Small tables with named rows and columns. After each table, cells are looked up by row and column.

Table pilelig
	nafa	libuzin	fam	dukev	vid	tav	lomif
duge	-4.104	0.249	-1.963	-0.150	-0.208	-7.428	-1.486
vafilu	-1.517	0.609	-4.929	0.675	-3.287	1.024	-1.627
zul	0.247	-1.588	-1.014	-0.516	5.406	5.620	-2.165
zusutu	-4.272	-0.636	1.289	-1.472	-0.547	1.717	-4.157
bafeniz	-3.466	0.252	0.269	-2.299	-2.198	4.422	0.240
vez	-4.443	0.781	2.739	0.215	-1.789	-1.991	-1.506
dad	-1.741	-4.326	3.185	1.613	2.126	1.721	0.313
teg	0.950	-1.472	-4.125	0.327	2.073	5.609	-0.273

What is the libuzin of teg in pilelig? -1.472
What is the vid of bafeniz in pilelig? -2.198
What is the nafa of duge in pilelig? -4.104
What is the libuzin of duge in pilelig? 0.249
What is the fam of teg in pilelig? -4.125
What is the fam of duge in pilelig? -1.963
What is the vid of vez in pilelig? -1.789
What is the vid of zul in pilelig? 5.406
What is the fam of vafilu in pilelig? -4.929
What is the dukev of bafeniz in pilelig? -2.299
What is the libuzin of vez in pilelig? 0.781
What is the lomif of vez in pilelig? -1.506
What is the vid of zusutu in pilelig? -0.547
What is the vid of teg in pilelig? 2.073
What is the dukev of zul in pilelig? -0.516
What is the nafa of vez in pilelig? -4.443

buko
cols = katin, keguto, bimeb
pupez: [3, -14, 73]
nifab: [11, -48, 68]
vasek: [45, 89, 16]
zik: [40, -59, 5]
nebo: [-17, -55, 3]
pedub: [-18, 47, 29]
mak: [-61, 6, -4]
potubom: [61, 69, -2]
nimutis: [-2, 25, 8]
dozaru: [9, -43, 66]
nameva: [31, -41, -6]
zubasat: [-6, -54, 53]

keguto of nebo = -55
katin of zik = 40
katin of nifab = 11
bimeb of nameva = -6
keguto of zubasat = -54
katin of mak = -61

Table nadegil
	rov	vek
viravo	92.29	73.19
nit	22.26	53.43
falopok	22.55	53.22
nizel	47.50	98.12
batu	22.95	53.44
peripir	91.78	72.97
vaf	66.33	28.75
gaz	22.46	53.59
vazed	23.12	53.47
tolema	92.61	72.84
fis	47.02	98.31
duk	66.51	28.31
bofefam	91.99	72.96

What is the vek of gaz in nadegil?
53.59
What is the vek of vazed in nadegil?
53.47
What is the rov of fis in nadegil?
47.02
What is the vek of falopok in nadegil?
53.22
What is the vek of duk in nadegil?
28.31
What is the vek of nizel in nadegil?
98.12

Table nani
cols = rudipov, nem, benunet, vos, vimib, tugusam, kavu, mizibof, ludigu
sivig: [0.38, 0.21, 0.00, 0.33, -0.52, 0.32, 0.20, -0.71, -0.50]
fupe: [0.30, 0.14, -0.30, 0.46, -0.69, 0.34, 0.19, -0.54, -0.54]
suneka: [0.14, -0.05, -0.01, 0.51, -0.47, 0.38, 0.18, -0.59, -0.56]
kat: [0.14, 0.07, -0.09, 0.45, -0.42, 0.43, 0.19, -0.57, -0.49]
pimisa: [0.35, 0.04, -0.26, 0.55, -0.62, 0.40, 0.18, -0.71, -0.40]
pigu: [0.16, -0.10, -0.11, 0.52, -0.54, 0.37, 0.16, -0.67, -0.64]
pode: [0.37, 0.20, -0.03, 0.32, -0.49, 0.38, 0.23, -0.72, -0.51]
vodire: [0.40, 0.07, -0.20, 0.43, -0.64, 0.34, -0.08, -0.50, -0.61]
naf: [0.34, 0.24, -0.04, 0.40, -0.54, 0.32, 0.13, -0.77, -0.44]
gis: [0.30, 0.05, -0.19, 0.56, -0.64, 0.42, 0.12, -0.72, -0.34]
lem: [0.22, -0.03, -0.05, 0.52, -0.61, 0.46, 0.05, -0.75, -0.72]

What is the kavu of suneka in nani?
0.18
What is the vos of gis in nani?
0.56
What is the vos of lem in nani?
0.52
What is the kavu of fupe in nani?
0.19
What is the nem of gis in nani?
0.05
What is the tugusam of suneka in nani?
0.38
What is the tugusam of lem in nani?
0.46
What is the benunet of vodire in nani?
-0.20
What is the rudipov of kat in nani?
0.14
What is the kavu of kat in nani?
0.19
What is the vimib of pigu in nani?
-0.54
What is the benunet of kat in nani?
-0.09
What is the tugusam of pode in nani?
0.38
What is the nem of vodire in nani?
0.07
What is the ludigu of fupe in nani?
-0.54
What is the rudipov of lem in nani?
0.22
What is the tugusam of naf in nani?
0.32
What is the rudipov of vodire in nani?
0.40
What is the tugusam of kat in nani?
0.43
What is the vos of kat in nani?
0.45

Table kugupav
         suzev  sanuk  soze  fopo  kab  zunufu  posis  turu  repog  lovev
puf        227    124    98    56  131     205    165    37    138    125
tov         87     38   158    17   17     140    104   162    157     21
ros        219    133    15    69  111     102    204    48    214    120
kub         23     87    91   178  221      84    182    79     41     86
filoruv     41     16   121   169  124      12    123   207    118     18

What is the zunufu of kub in kugupav? 84
What is the turu of tov in kugupav? 162
What is the sanuk of kub in kugupav? 87
What is the zunufu of filoruv in kugupav? 12
What is the posis of kub in kugupav? 182
What is the zunufu of ros in kugupav? 102
What is the kab of kub in kugupav? 221
What is the suzev of ros in kugupav? 219
What is the turu of filoruv in kugupav? 207
What is the repog of tov in kugupav? 157
What is the lovev of ros in kugupav? 120
What is the sanuk of ros in kugupav? 133
What is the turu of kub in kugupav? 79

gamo
|  | nuv | gozifa |
|---|---|---|
| lozasu | 5.73 | 2.06 |
| dotu | -5.48 | 4.70 |
| meneba | 0.01 | 3.07 |
| lobugoz | -5.66 | 0.79 |
| rotez | -0.44 | 6.15 |
| mefirad | -0.42 | 3.82 |
| nolir | 0.75 | -3.17 |
| mam | 0.39 | 4.93 |
| zok | -2.24 | 6.85 |
| zonivir | -2.16 | 4.47 |
| bokedo | 5.51 | 2.52 |
| sofata | 4.96 | 2.94 |

What is the gozifa of meneba in gamo? 3.07
What is the gozifa of bokedo in gamo? 2.52
What is the nuv of bokedo in gamo? 5.51
What is the nuv of mam in gamo? 0.39
What is the nuv of nolir in gamo? 0.75
What is the nuv of lobugoz in gamo? -5.66
What is the nuv of dotu in gamo? -5.48
What is the gozifa of lozasu in gamo? 2.06
What is the gozifa of dotu in gamo? 4.70
What is the gozifa of lobugoz in gamo? 0.79
What is the nuv of sofata in gamo? 4.96
What is the gozifa of rotez in gamo? 6.15
What is the gozifa of sofata in gamo? 2.94
What is the gozifa of zok in gamo? 6.85
What is the gozifa of mefirad in gamo? 3.82
What is the gozifa of zonivir in gamo? 4.47
What is the nuv of rotez in gamo? -0.44

dobed:
cols = kidal, tik
feduk: [0.20, -0.63]
puvad: [0.25, -0.11]
lenizog: [-0.23, -0.10]
demal: [-0.53, 0.36]
rom: [-0.10, 0.00]
fes: [-0.38, 0.20]
nubani: [-0.52, -0.12]
palip: [0.51, -0.36]
togutul: [-0.25, 0.25]
beku: [-0.61, 0.09]
pibuv: [-0.10, -0.35]
tiz: [0.14, -0.12]
sen: [0.05, -0.52]

palip, kidal: 0.51
lenizog, kidal: -0.23
palip, tik: -0.36
rom, kidal: -0.10
feduk, kidal: 0.20
demal, tik: 0.36
nubani, kidal: -0.52
sen, kidal: 0.05
nubani, tik: -0.12
togutul, kidal: -0.25
demal, kidal: -0.53
pibuv, tik: -0.35
togutul, tik: 0.25
rom, tik: 0.00
feduk, tik: -0.63
beku, tik: 0.09
puvad, kidal: 0.25
tiz, kidal: 0.14
tiz, tik: -0.12

Table sas
      vemi  gibovup  las  zas  gil  rire  rukudo  dimose  zala  dugaf
vak    122      107  157   88  147   148     121      81   150     91
siv    169      104   80   62  100   181     157     116   111    129
moni   137      122  168   89  174   158     113      57   152     81
nuf    177       54  112  115  123   192     130     152   148    116

gibovup of vak is 107
dugaf of nuf is 116
dimose of vak is 81
gibovup of moni is 122
zas of vak is 88
rire of siv is 181
gil of vak is 147
zala of vak is 150
rire of moni is 158
dugaf of moni is 81
vemi of siv is 169
rire of vak is 148

Table zov
	nak	dolo	suzor	dizas	puvekon	diteso
firovit	48	141	22	79	172	96
kob	165	132	140	110	193	101
lim	67	61	104	21	110	157
fedilas	119	83	45	86	220	114
punekot	156	127	59	87	26	65

What is the puvekon of fedilas in zov?
220
What is the dolo of punekot in zov?
127
What is the puvekon of kob in zov?
193
What is the dolo of firovit in zov?
141
What is the suzor of firovit in zov?
22
What is the suzor of lim in zov?
104
What is the suzor of fedilas in zov?
45
Row with the largest suzor: kob

Table gozib
,budatek,mes,padan,pilu
bosirum,21502,12275,-32452,80114
zesalip,7402,-7907,2865,24703
sorig,-1823,-6523,43676,44545
vapit,17919,-4524,19134,49284
nurov,-18324,-13104,4712,-69530
setogu,24423,20574,-38133,-26693
roked,19757,-3052,-9025,34705
vav,-14327,4244,-10598,7242

pilu of vav is 7242
mes of setogu is 20574
mes of vapit is -4524
pilu of vapit is 49284
budatek of setogu is 24423
padan of vav is -10598
budatek of bosirum is 21502
pilu of nurov is -69530
budatek of vav is -14327
pilu of setogu is -26693
pilu of zesalip is 24703
mes of roked is -3052
pilu of bosirum is 80114

